Moves between elements:
@: PR->ZQ, PB->LD, ZQ->GM, DM->TG, HP->QQ, QM->NC, ML->RG, MD->RD, GB->NF, RL->PR, MZ->NZ, ZF->MM, MQ->RN, HQ->GL, TL->ML, HB->QH, HS->BS, RD->PB, LD->RF, LS->DM, BS->HQ, NC->TL, TB->TP, NZ->MD, RF->HS, QC->MQ, SN->QC, FL->QM, TP->HP, JD->RL, NF->SN, QH->GB, TG->MZ, GM->MT, RG->LS, QQ->JD, GL->FL, MM->HB, RN->TB, MT->ZF
§: PR->NC, PB->NF, ZQ->QM, DM->TP, HP->LS, QM->ZQ, ML->JD, MD->QC, GB->LD, RL->TL, MZ->RN, ZF->HQ, MQ->NZ, HQ->ZF, TL->RL, HB->HS, HS->HB, RD->SN, LD->GB, LS->HP, BS->MM, NC->PR, TB->TG, NZ->MQ, RF->QH, QC->MD, SN->RD, FL->GM, TP->DM, JD->ML, NF->PB, QH->RF, TG->TB, GM->FL, RG->QQ, QQ->RG, GL->MT, MM->BS, RN->MZ, MT->GL

In the rows, 79 stands for zero.

The rows follow the links: the fewer symbols apart two elements are, the more alike their rows tend to be.

Each row is also shifted at random along 2 hidden directions that mean nothing.

Name the element of each row.
[  81,   67,   75,   89,   88,   78,   93,   60,   79,   82,   61,  104,   79,   82,   72,   79,   78,   87,   85,   87,   87,   77,   72,  102,   87,   60,   90]: BS
[  90,   82,   79,   81,   88,   71,   72,   94,   85,   70,   88,   64,   86,   89,   74,   75,   80,   81,   67,   72,   64,   66,   80,   55,   72,   99,   70]: RL
[  98,   81,   74,   85,   90,   83,   89,   86,   84,   82,   82,   70,   83,   88,   74,   73,   79,   82,   74,   86,   81,   77,   61,   73,   82,   98,   79]: LD
[  53,   78,   75,   75,   74,   63,   77,   73,   74,   80,   78,   91,   80,   88,   82,   79,   81,   71,   86,   89,   87,   65,   92,   90,   82,   72,   88]: FL
[  81,   70,   70,   91,   79,   69,   83,   72,   54,   69,   72,   68,   77,   90,   72,   64,   72,   86,   92,   83,   79,   84,   85,   67,   82,   95,   71]: HQ
[  96,   68,   80,   89,   85,   83,   83,   69,   95,   69,   69,  105,   73,   65,   82,   76,   79,   92,   89,   75,   86,   74,   72,  101,   76,   54,   92]: MT
[  80,   81,   87,   83,   73,   93,   75,   80,   78,   73,   80,   76,   71,   60,   78,   81,   72,   86,   78,   62,   70,   91,   81,   71,   74,   74,   71]: DM
[ 102,   76,   71,   80,   68,   78,   76,   77,   73,   72,   76,   86,   73,   77,   98,   72,   86,   79,   95,   87,   85,   84,   85,   90,   77,   77,   89]: HB
[  58,   89,   81,   76,   80,   63,   68,   92,   69,   72,   89,   51,   83,   94,   83,   70,   81,   64,   80,   78,   83,   72,   91,   60,   75,   96,   69]: NC
[ 105,   81,   79,   78,   83,   71,   71,   84,   79,   74,   83,   71,   88,   92,   79,   82,   80,   82,   68,   76,   53,   72,   87,   60,   72,   92,   75]: JD
[  97,   83,   76,   75,   76,   79,   74,   83,   71,   81,   84,   62,   79,   85,   95,   77,   87,   67,   84,   90,   87,   88,   83,   83,   80,   86,   82]: GB
[  97,   75,   76,   89,   91,   82,   90,   80,   79,   82,   77,   74,   82,   87,   68,   70,   77,   82,   77,   85,   85,   81,   64,   80,   84,   91,   78]: RF
[  56,   86,   75,   68,   75,   85,   85,   95,  101,   95,   91,   93,   83,   78,   78,   92,   86,   74,   78,   89,   84,   64,   64,   84,   79,   94,   92]: RD
[  74,   79,   78,   74,   71,   74,   77,   78,   72,   82,   77,   89,   84,   85,   74,   89,   76,   85,   72,   80,   58,   78,   92,   67,   78,   83,   76]: HP
[  91,   76,   85,   89,   92,   77,   78,   86,   92,   67,   83,   78,   79,   75,   75,   72,   78,   87,   77,   69,   79,   69,   70,   76,   75,   83,   76]: ZQ
[  92,   83,   74,   68,   70,   85,   80,   85,   90,   86,   82,   97,   81,   76,   88,   92,   88,   81,   78,   85,   70,   79,   77,   84,   78,   84,   93]: MD

Complete each set of four: the symbols that take the first to the second take the third to the fourth.
Answer with the element's name.
[ 104,   79,   79,   83,   89,   71,   74,   87,   85,   70,   83,   69,   86,   92,   75,   76,   82,   82,   67,   73,   58,   74,   80,   60,   73,   91,   71]
to [  69,   86,   92,   76,   89,   79,   68,   81,   89,   78,   83,   64,   82,   77,   83,   78,   81,   68,   71,   69,   83,   76,   82,   80,   79,   65,   73]
as [  60,   81,   75,   68,   69,   79,   76,   84,   87,   88,   85,   92,   74,   78,   93,   82,   90,   70,   92,   93,  100,   70,   78,   99,   80,   72,   98]
to HS

[  92,   72,   81,   94,   89,   80,   80,   82,   91,   65,   79,   84,   74,   70,   74,   69,   76,   92,   83,   68,   83,   73,   70,   76,   72,   73,   78]
to [  80,   71,   71,   85,   77,   66,   81,   68,   60,   71,   68,   80,   77,   91,   80,   70,   76,   82,   88,   86,   79,   80,   92,   75,   80,   81,   79]
as [  87,   83,   94,   82,   83,   91,   75,   76,   79,   72,   79,   70,   75,   66,   79,   77,   75,   83,   75,   64,   73,   92,   82,   77,   76,   66,   68]
to TP

[ 110,   81,   70,   75,   72,   78,   73,   77,   69,   75,   80,   73,   75,   84,  100,   72,   88,   74,   90,   89,   83,   91,   87,   83,   79,   83,   87]
to [  89,   78,   83,   84,   93,   75,   75,   87,   94,   70,   84,   78,   85,   81,   75,   75,   80,   81,   71,   69,   74,   64,   72,   72,   74,   80,   76]
as [  91,   79,   77,   73,   78,   71,   73,   76,   78,   80,   79,   89,   87,   88,   77,   88,   80,   84,   67,   76,   54,   73,   90,   71,   78,   81,   78]
to SN

[  87,   84,   92,   77,   91,   78,   67,   77,   81,   74,   79,   64,   82,   78,   84,   78,   79,   73,   71,   70,   75,   81,   87,   80,   78,   64,   70]
to [  64,   85,   81,   81,   63,   93,   78,   94,   74,   75,   89,   72,   69,   63,   76,   78,   73,   85,   83,   65,   74,   88,   80,   62,   71,   95,   69]
as [  58,   81,   86,   77,   86,   90,   88,   66,   79,   97,   72,   86,   83,   73,   70,   87,   74,   77,   74,   82,   90,   90,   75,   97,   89,   61,   80]
to HP

[  42,   82,   77,   73,   75,   58,   71,   89,   67,   77,   90,   65,   82,   95,   81,   73,   81,   67,   87,   82,   89,   66,   92,   66,   78,   94,   73]
to [  54,   81,   83,   76,   79,   85,   89,   68,   78,   93,   71,   88,   80,   74,   68,   87,   69,   81,   74,   82,   79,   87,   80,   89,   90,   65,   74]
as [  82,   83,   95,   79,   90,   85,   73,   73,   90,   77,   78,   81,   78,   66,   83,   84,   80,   75,   69,   69,   79,   84,   83,   92,   79,   48,   76]
to NF

[  90,   82,   77,   75,   61,   93,   77,   82,   79,   76,   79,   87,   71,   66,   84,   85,   79,   92,   82,   73,   63,   90,   84,   76,   74,   84,   80]
to [  87,   71,   77,   91,   92,   79,   92,   68,   79,   82,   70,   87,   81,   84,   68,   72,   74,   86,   81,   88,   89,   78,   68,   89,   85,   75,   84]
as [  40,   80,   81,   75,   71,   82,   87,   77,   73,   93,   78,   88,   80,   74,   65,   88,   71,   83,   76,   80,   78,   82,   85,   76,   85,   78,   74]
to ZQ

[  64,   83,   72,   71,   73,   85,   83,  100,   93,   92,   93,   84,   81,   83,   78,   86,   84,   77,   77,   88,   81,   67,   66,   73,   78,  104,   87]
to [  87,   84,   80,   72,   84,   83,   76,   76,   76,   88,   81,   64,   80,   83,   89,   77,   85,   66,   78,   92,   91,   92,   75,   85,   83,   80,   82]
as [ 103,   76,   79,   77,   71,   79,   82,   61,   62,   81,   67,   87,   83,   84,   74,   86,   73,   89,   73,   77,   49,   93,   96,   69,   79,   71,   74]
to LS

[  97,   82,   71,   73,   77,   83,   83,   89,   90,   86,   86,   85,   82,   82,   83,   88,   87,   81,   74,   88,   71,   76,   69,   79,   76,   93,   88]
to [ 126,   75,   73,   74,   89,   90,   86,   70,   91,   89,   74,   93,   88,   84,   86,   89,   87,   82,   71,   89,   69,   83,   66,   97,   83,   71,   92]
as [  81,   86,   83,   77,   87,   86,   80,   76,   76,   92,   80,   60,   85,   84,   82,   77,   82,   67,   75,   87,   92,   92,   76,   84,   89,   82,   76]
to QC

[  64,   89,   93,   78,   87,   75,   68,   86,   80,   74,   87,   52,   80,   80,   80,   75,   78,   69,   74,   67,   82,   80,   84,   68,   77,   80,   64]
to [ 105,   68,   78,   87,   78,   82,   83,   65,   87,   69,   68,  110,   71,   65,   89,   77,   82,   90,   94,   81,   85,   79,   78,  105,   74,   52,   94]
as [ 101,   75,   72,   87,   67,   78,   78,   81,   68,   64,   79,   77,   69,   75,   91,   66,   83,   84,   98,   80,   84,   85,   84,   75,   74,   88,   82]
to TL

[  83,   74,   80,   94,   79,   81,   81,   83,   81,   62,   80,   77,   69,   72,   77,   64,   76,   88,   93,   70,   89,   75,   71,   74,   72,   86,   78]
to [  94,   83,   90,   74,   91,   69,   67,   71,   82,   75,   79,   73,   83,   83,   87,   82,   85,   69,   73,   74,   76,   81,   93,   88,   80,   57,   78]
as [  88,   85,   86,   80,   86,   88,   83,   74,   64,   87,   76,   53,   84,   84,   77,   74,   74,   74,   71,   83,   85,  100,   77,   73,   89,   82,   67]
to RF

